Here is a tiny trained network, its code and every weight. The questions are about switching its units off for an input and a class, where a switched-off unit gives its printed mean instead of its output.

import numpy as np


def w(rows, s, z=0):
    codes = np.array(rows[::2]) - 128.0
    scale = np.full(codes.shape[1], s)
    scale[-1] = z or s
    return codes * scale


def f(y):
    return np.maximum(y, 0)


def log_softmax(a):
    a = a - a.max(-1, keepdims=True)
    return a - np.log(np.exp(a).sum(-1, keepdims=True))


def net(x, mask):
    res = np.array(x, float).reshape(1, 4) / 4 @ E
    y = f(res @ A[0][:, :-1].T + A[0][:, -1])
    res = res + np.where(mask, y, B[0][:, -1]) @ B[0][:, :-1]
    return log_softmax(res[-1] @ U[:, :-1].T + U[:, -1])


A, B = {}, {}
E = w([
[80,20,48,51,69,138,73,69,180],'x0',
[142,148,137,97,147,84,130,136,108],'x1',
[84,65,209,95,65,254,98,225,119],'x2',
[161,137,27,166,78,11,113,176,88],'x3',
],0.0082)
A[0] = w([
[80,233,178,253,140,147,158,154,93,190],'n0',
[50,106,127,20,129,210,106,247,52,202],'n1',
[80,161,149,86,198,185,162,81,153,116],'n2',
[83,108,78,144,109,194,91,192,33,3],'n3',
[165,174,150,104,144,167,101,64,160,47],'n4',
[23,79,34,9,77,152,42,89,156,236],'n5',
],0.0069,0.0014)
B[0] = w([
[177,114,90,54,157,183,165,172,86,210],'n0',
[154,167,67,231,133,99,87,142,1,223],'n1',
[110,208,17,182,175,134,100,83,155,179],'n2',
[37,164,125,191,171,98,125,102,70,165],'n3',
[174,141,135,171,108,126,57,98,122,154],'n4',
[196,128,126,66,248,206,125,186,23,244],'n5',
],0.0086,0.011)
U = w([
[118,142,73,189,159,92,97,88,49,183],'0',
[141,168,40,144,143,134,53,139,118,231],'1',
[194,73,155,47,172,187,197,195,85,135],'2',
[126,143,130,112,181,115,88,180,108,255],'3',
[178,44,196,120,98,200,106,150,152,109],'4',
[26,54,204,77,99,99,126,112,142,1],'5',
[110,105,211,102,44,146,26,130,254,1],'6',
[13,100,205,73,51,116,53,167,253,1],'7',
],0.0069,0.0032)

Each question gives the input, the list of numbers given to net, and the class t.
The units are the neurons (one row each of A and B). Each row of codes is followed by its name. A weight is (code - 128) times the scale printed after its matrix; where a second scale follows, it is the last column's (A, B and U).
mask holds one flag per neuron, in row order. A switched-off neuron (its flag False) gives its mean, the last column of its row in B, instead of its output. The means were averaged over made-up inputs and are rounded, as every weight is.
A unit's drop is (log p(t) with every unit on - log p(t) with that unit switched off) / (log p(t) with every unit on - log p(t) with every unit switched off).
The circuit of an input: a set's keep is (log p(t) with only the set's units on - log p(t) with every unit switched off) / (log p(t) with every unit on - log p(t) with every unit switched off). Starting from all 6 units, units are removed one at a time, each time the one whose removal leaves the highest keep (on an exact tie, the one counted first), for as long as the keep stays at least 0.8.
circuit, biggest first: the units of the circuit, biggest drop first
most important unit: the unit with the biggest drop
top k neurons: the k neurons with the biggest drops, biggest first
drop of u: that unit's drop, to one decimal
input [-4,2,-1,0], class 2: most important unit : n1
input [-7,7,0,-7], class 1: top 2 neurons : (n2; n5)
input [-4,-2,0,0], class 2: top 2 neurons : (n1; n0)
input [-5,-7,-6,5], class 3: top 3 neurons : (n1; n2; n0)
input [7,3,8,5], class 0: top 3 neurons : (n1; n3; n0)
input [7,-6,3,-8], class 1: top 4 neurons : (n2; n1; n0; n4)
input [-6,-4,7,7], class 0: top 3 neurons : (n3; n1; n5)
input [5,0,6,-1], class 0: top 3 neurons : (n1; n3; n0)
input [6,-8,-3,7], class 3: circuit, biggest first : (n5; n1)
input [5,-1,-3,3], class 2: top 3 neurons : (n5; n1; n2)
input [-6,-8,-6,6], class 3: circuit, biggest first : (n1; n2)
input [0,-4,5,2], class 0: circuit, biggest first : (n1; n3)
input [-5,5,5,-8], class 1: circuit, biggest first : (n2; n5)
input [-6,2,6,-1], class 0: top 2 neurons : (n1; n5)
input [-8,8,-6,5], class 2: top 3 neurons : (n0; n1; n2)
input [2,1,2,-5], class 1: circuit, biggest first : (n2; n1)
input [-8,3,3,5], class 2: circuit, biggest first : (n0)
input [-7,7,7,-7], class 0: top 3 neurons : (n1; n2; n5)
input [-7,0,-1,-2], class 2: top 3 neurons : (n0; n1; n3)
input [6,4,-5,-4], class 2: top 3 neurons : (n5; n1; n3)
input [-3,7,8,-2], class 0: drop of n1 : 0.5
input [-8,-4,3,7], class 2: drop of n0 : 0.9
input [7,-3,7,6], class 0: drop of n1 : 1.8
input [-6,3,8,2], class 0: drop of n3 : 0.3
